Below is a small trained network, with its code and all its weights. Each question gives an input and a target symbol and asks what happens when units are switched off, that is, made to give their printed mean instead of their output.

import numpy as np


def w(rows, s, z=0):
    codes = np.array(rows[::2]) - 128.0
    scale = np.full(codes.shape[1], s)
    scale[-1] = z or s
    return codes * scale


def norm(h):
    return h / np.sqrt((h * h).mean(-1, keepdims=True) + 1e-5)


def f(y):
    return np.maximum(y, 0)


def softmax(a):
    e = np.exp(a - a.max(-1, keepdims=True))
    return e / e.sum(-1, keepdims=True)


def log_softmax(a):
    a = a - a.max(-1, keepdims=True)
    return a - np.log(np.exp(a).sum(-1, keepdims=True))


def net(x, mask):
    ids = ['ΔΞΠΦαβεημτψ'.index(c) for c in x.split()]
    T = len(ids)
    res = E[ids] + P[:T]
    u = 0
    for l in range(2):
        q, k, v = (norm(res) @ M[l].T for M in (Q, K, V))
        z = softmax(np.where(np.tri(T) > 0, q @ k.T / 3**0.5, -1e9)) @ v
        res = res + np.where(mask[u], z, O[l][:, -1]) @ O[l][:, :-1]
        u += 1
        y = f(norm(res) @ A[l][:, :-1].T + A[l][:, -1])
        res = res + np.where(mask[u : u + 4], y, B[l][:, -1]) @ B[l][:, :-1]
        u += 4
    return log_softmax(norm(res)[-1] @ U[:, :-1].T + U[:, -1])


Q, K, V, O, A, B = {}, {}, {}, {}, {}, {}
E = w([
[175,132,124,82,83,135,55,180,111,88,80],'Δ',
[92,154,190,145,129,48,75,116,160,168,142],'Ξ',
[168,107,140,81,92,71,151,87,116,85,128],'Π',
[145,167,117,103,151,74,49,101,95,109,65],'Φ',
[171,142,77,66,177,102,148,92,97,64,80],'α',
[118,199,133,167,73,139,123,208,175,81,141],'β',
[187,170,112,101,68,124,199,156,148,53,141],'ε',
[127,87,142,123,74,71,113,189,143,117,147],'η',
[124,196,147,160,105,79,80,179,132,136,89],'μ',
[168,253,93,118,159,109,106,166,130,57,47],'τ',
[165,6,142,250,75,214,191,84,24,235,10],'ψ',
],0.0043)
P = w([
[179,128,148,168,67,48,113,139,61,94,126],'0',
[106,165,140,88,7,52,142,85,94,117,75],'1',
[100,103,196,173,93,127,119,102,135,1,72],'2',
[225,96,100,209,141,84,87,176,56,81,172],'3',
[190,178,72,116,38,76,138,75,121,205,116],'4',
[55,140,200,42,64,140,193,120,138,117,27],'5',
[150,99,208,155,202,99,176,232,20,69,147],'6',
[235,86,32,189,157,73,158,165,137,185,152],'7',
[92,131,81,106,70,140,170,63,231,170,53],'8',
[152,93,235,130,159,109,181,181,143,122,22],'9',
[189,108,127,195,132,70,163,189,48,153,169],'10',
],0.0041)
Q[0] = w([
[181,121,144,172,205,136,114,177,46,120,232],'0.h0',
[188,100,138,147,140,91,161,190,55,156,101],'0.h0',
[157,174,3,143,73,128,112,93,119,190,177],'0.h0',
],0.018)
K[0] = w([
[102,198,53,56,3,116,123,44,213,202,101],'0.h0',
[92,109,78,122,174,161,142,136,234,216,83],'0.h0',
[38,142,255,62,125,181,134,131,139,65,75],'0.h0',
],0.015)
V[0] = w([
[151,187,74,87,209,110,114,95,88,93,28],'0.h0',
[56,135,169,167,157,107,14,145,131,219,129],'0.h0',
[127,6,148,85,147,131,108,28,72,164,130],'0.h0',
],0.013)
O[0] = w([
[142,151,180,84,45,140,50,23,167,108,6,188],'0.h0',
[253,173,153,182,211,134,153,151,255,249,102,74],'0.h0',
[42,203,156,167,226,161,233,23,169,89,142,10],'0.h0',
],0.0057,0.013)
A[0] = w([
[170,135,160,107,229,155,136,131,185,175,188,30],'0.n0',
[112,156,131,115,204,117,185,105,158,134,149,83],'0.n1',
[148,112,105,134,173,129,167,198,84,138,174,139],'0.n2',
[110,31,139,225,103,254,165,86,24,229,72,3],'0.n3',
],0.017,0.002)
B[0] = w([
[120,169,90,71,35,149,199,113,105,76,126,211],'0.n0',
[147,106,143,125,139,182,66,150,89,202,134,202],'0.n1',
[68,138,83,153,131,112,87,89,160,143,57,253],'0.n2',
[141,10,170,243,126,135,219,94,70,163,100,165],'0.n3',
],0.011,0.004)
Q[1] = w([
[85,164,168,91,182,117,118,117,135,115,210],'1.h0',
[175,127,111,176,143,109,130,139,172,20,135],'1.h0',
[105,78,110,151,54,77,176,86,63,140,2],'1.h0',
],0.013)
K[1] = w([
[115,138,112,97,142,79,131,111,186,88,155],'1.h0',
[77,161,74,66,88,67,133,165,142,153,68],'1.h0',
[106,98,107,128,131,255,71,81,44,196,101],'1.h0',
],0.012)
V[1] = w([
[128,151,109,51,165,7,144,154,230,50,158],'1.h0',
[135,235,100,50,156,151,23,174,174,82,189],'1.h0',
[78,155,158,124,150,226,42,116,127,201,217],'1.h0',
],0.012)
O[1] = w([
[198,36,123,197,45,54,89,115,86,99,35,9],'1.h0',
[163,40,84,86,67,67,183,163,218,138,98,108],'1.h0',
[153,155,57,3,144,157,66,149,185,113,90,110],'1.h0',
],0.0066,0.013)
A[1] = w([
[187,183,148,110,161,149,132,59,185,126,51,143],'1.n0',
[40,196,155,185,185,180,162,85,113,81,227,8],'1.n1',
[109,113,142,127,63,92,102,120,99,124,124,108],'1.n2',
[254,152,145,149,195,134,116,188,192,215,154,49],'1.n3',
],0.017,0.0011)
B[1] = w([
[95,98,166,118,117,81,90,161,153,131,211,179],'1.n0',
[188,149,132,172,111,185,60,118,72,249,160,199],'1.n1',
[149,139,126,144,207,168,167,135,166,127,138,255],'1.n2',
[149,130,150,138,144,21,182,70,31,100,86,236],'1.n3',
],0.012,0.015)
U = w([
[111,102,189,111,101,82,80,141,197,133,183,227],'Δ',
[127,182,87,104,23,148,198,131,164,144,138,176],'Ξ',
[172,71,44,139,141,117,88,230,164,179,130,48],'Π',
[87,64,104,125,109,162,152,176,65,57,172,115],'Φ',
[151,147,151,196,110,195,82,102,68,194,162,106],'α',
[196,86,151,116,72,190,67,122,167,111,39,76],'β',
[171,122,139,127,142,40,173,96,78,136,86,211],'ε',
[127,190,110,57,190,120,108,152,123,151,142,71],'η',
[38,124,68,196,133,105,113,107,168,145,68,130],'μ',
[163,144,127,168,207,180,200,144,205,94,138,130],'τ',
[76,160,173,122,105,170,137,2,142,66,93,2],'ψ',
],0.0064,0.0018)

Each question gives the input, a string of symbols that net reads in full, and the target symbol t.
The units are the heads (3 rows each of Q, K, V and O) and the neurons (one row each of A and B). Each row of codes is followed by its name. A weight is (code - 128) times the scale printed after its matrix; where a second scale follows, it is the last column's (O, A, B and U).
mask holds one flag per unit, layer by layer, with each layer's heads first. A switched-off unit (its flag False) gives its mean, the last column of its rows in O or B, instead of its output. The means were averaged over made-up inputs and are rounded, as every weight is.
A unit's drop is (log p(t) with every unit on - log p(t) with that unit switched off) / (log p(t) with every unit on - log p(t) with every unit switched off).
The circuit of an input: a set's keep is (log p(t) with only the set's units on - log p(t) with every unit switched off) / (log p(t) with every unit on - log p(t) with every unit switched off). Starting from all 10 units, units are removed one at a time, each time the one whose removal leaves the highest keep (on an exact tie, the one counted first), for as long as the keep stays at least 0.8.
units of the circuit, in order: the units of the circuit, biggest drop first
most important unit: the unit with the biggest drop
k most important neurons: the k neurons with the biggest drops, biggest first
drop of u: that unit's drop, to one decimal
input ψ μ μ μ Ξ Ξ, target η: most important unit -> 1.h0
input η η Π, target μ: units of the circuit, in order -> (0.h0; 0.n2)
input μ Δ ε ε Φ τ μ μ, target β: units of the circuit, in order -> (0.h0; 1.n3)
input Δ μ τ ε, target ε: units of the circuit, in order -> (0.h0; 1.n3)
input η Π Δ τ μ, target τ: 2 most important neurons -> (1.n2; 0.n3)
input ε μ Δ Φ η τ, target Δ: units of the circuit, in order -> (0.h0; 1.n0)
input Ξ ψ τ Ξ μ μ α μ Φ Π, target η: units of the circuit, in order -> (1.h0; 0.h0; 0.n1)
input μ τ ψ Φ μ μ α, target η: units of the circuit, in order -> (1.h0; 0.h0; 0.n1)
input Δ μ Π μ η Ξ β ε, target Ξ: units of the circuit, in order -> (0.n0; 0.h0)
input μ η Δ μ Π, target τ: 4 most important neurons -> (1.n2; 0.n3; 1.n3; 1.n1)
input ψ ε μ η Φ β μ μ Π Δ μ, target η: units of the circuit, in order -> (0.n1; 1.h0; 0.h0)
input τ ε μ η Δ μ τ, target τ: 3 most important neurons -> (1.n3; 1.n2; 1.n1)
input Ξ μ Δ Π τ Φ Φ, target β: 2 most important neurons -> (1.n3; 0.n0)
input μ μ μ ε Φ α Π Φ, target ψ: units of the circuit, in order -> (0.h0)
input μ Δ τ η, target τ: 2 most important neurons -> (0.n3; 1.n2)
input Ξ μ Δ Π τ τ μ, target β: 2 most important neurons -> (1.n3; 0.n0)
input Φ μ ε β μ μ Φ μ Δ, target Δ: drop of 1.n2 -> 0.0
input τ α μ Π η ε μ Ξ τ μ, target Ξ: drop of 0.n0 -> 1.0
input μ ε Ξ μ Δ μ Φ Φ μ α, target Δ: drop of 0.h0 -> 1.1
input ε Φ μ ε Φ Π, target Φ: units of the circuit, in order -> (0.h0)
